Below is a small trained network, with its code and all its weights. Each question gives an input and a class and asks what happens when units are switched off, that is, made to give their printed mean instead of their output.

import numpy as np


def w(rows, s, z=0):
    codes = np.array(rows[::2]) - 128.0
    scale = np.full(codes.shape[1], s)
    scale[-1] = z or s
    return codes * scale


def f(y):
    return np.maximum(y, 0)


def log_softmax(a):
    a = a - a.max(-1, keepdims=True)
    return a - np.log(np.exp(a).sum(-1, keepdims=True))


def net(x, mask):
    res = np.array(x, float).reshape(1, 6) / 4 @ E
    y = f(res @ A[0][:, :-1].T + A[0][:, -1])
    res = res + np.where(mask, y, B[0][:, -1]) @ B[0][:, :-1]
    return log_softmax(res[-1] @ U[:, :-1].T + U[:, -1])


A, B = {}, {}
E = w([
[2,89,129,118,183,165],'x0',
[159,85,186,101,188,126],'x1',
[172,139,206,74,228,182],'x2',
[178,46,161,78,80,77],'x3',
[156,106,70,55,114,235],'x4',
[63,229,183,59,175,97],'x5',
],0.0087)
A[0] = w([
[118,108,144,91,160,187,139],'neuron 1',
[110,112,126,75,149,174,216],'neuron 2',
[85,133,132,116,188,179,144],'neuron 3',
[76,74,141,166,123,99,175],'neuron 4',
[131,102,82,131,53,139,140],'neuron 5',
[109,227,160,168,161,95,170],'neuron 6',
[162,148,3,149,80,122,238],'neuron 7',
[164,165,179,66,105,121,254],'neuron 8',
[114,126,89,186,155,76,234],'neuron 9',
[105,179,124,82,135,96,190],'neuron 10',
[99,126,153,92,162,151,164],'neuron 11',
[199,66,138,146,113,158,239],'neuron 12',
],0.013,0.0044)
B[0] = w([
[165,149,57,159,164,60,189],'neuron 1',
[127,108,2,148,147,60,198],'neuron 2',
[156,194,50,207,229,129,202],'neuron 3',
[76,176,158,193,89,53,183],'neuron 4',
[116,81,51,122,17,161,207],'neuron 5',
[104,201,215,106,177,229,205],'neuron 6',
[85,96,83,85,49,202,250],'neuron 7',
[124,69,152,31,181,109,200],'neuron 8',
[126,190,221,196,18,129,191],'neuron 9',
[48,148,147,42,195,143,182],'neuron 10',
[113,150,43,175,227,72,185],'neuron 11',
[235,99,106,104,51,81,220],'neuron 12',
],0.0078,0.014)
U = w([
[94,166,132,83,113,203,128],'0',
[130,152,55,182,192,85,108],'1',
[122,84,71,125,49,168,94],'2',
[145,200,207,161,147,205,129],'3',
[245,73,149,70,128,89,247],'4',
[110,139,188,208,83,60,152],'5',
[73,131,170,60,182,85,29],'6',
],0.011,0.0011)

Each question gives the input, the list of numbers given to net, and the class t.
The units are the neurons (one row each of A and B). Each row of codes is followed by its name. A weight is (code - 128) times the scale printed after its matrix; where a second scale follows, it is the last column's (A, B and U).
mask holds one flag per neuron, in row order. A switched-off neuron (its flag False) gives its mean, the last column of its row in B, instead of its output. The means were averaged over made-up inputs and are rounded, as every weight is.
A unit's drop is (log p(t) with every unit on - log p(t) with that unit switched off) / (log p(t) with every unit on - log p(t) with every unit switched off).
The circuit of an input: a set's keep is (log p(t) with only the set's units on - log p(t) with every unit switched off) / (log p(t) with every unit on - log p(t) with every unit switched off). Starting from all 12 units, units are removed one at a time, each time the one whose removal leaves the highest keep (on an exact tie, the one counted first), for as long as the keep stays at least 0.8.
circuit, biggest first: the units of the circuit, biggest drop first
most important unit: the unit with the biggest drop
top k neurons: the k neurons with the biggest drops, biggest first
drop when u is switched off: that unit's drop, to one decimal
input [4,-1,5,-2,-7,-4], class 3: circuit, biggest first : [neuron 6; neuron 2]
input [4,-7,-6,-7,-6,-4], class 5: most important unit : neuron 9
input [-7,2,3,-2,-1,4], class 6: top 2 neurons : [neuron 8; neuron 9]
input [-2,-2,7,-1,7,-7], class 4: top 2 neurons : [neuron 12; neuron 1]
input [-2,8,3,-7,-5,7], class 3: top 2 neurons : [neuron 6; neuron 3]
input [8,3,-7,-6,-2,3], class 3: top 2 neurons : [neuron 6; neuron 9]
input [8,4,-1,8,-7,1], class 5: drop when neuron 4 is switched off : 0.2
input [-5,6,-4,1,-3,4], class 6: drop when neuron 8 is switched off : 0.3
input [1,-3,6,1,0,-6], class 4: drop when neuron 7 is switched off : 0.2
input [-2,6,1,-8,4,8], class 1: drop when neuron 11 is switched off : 0.2
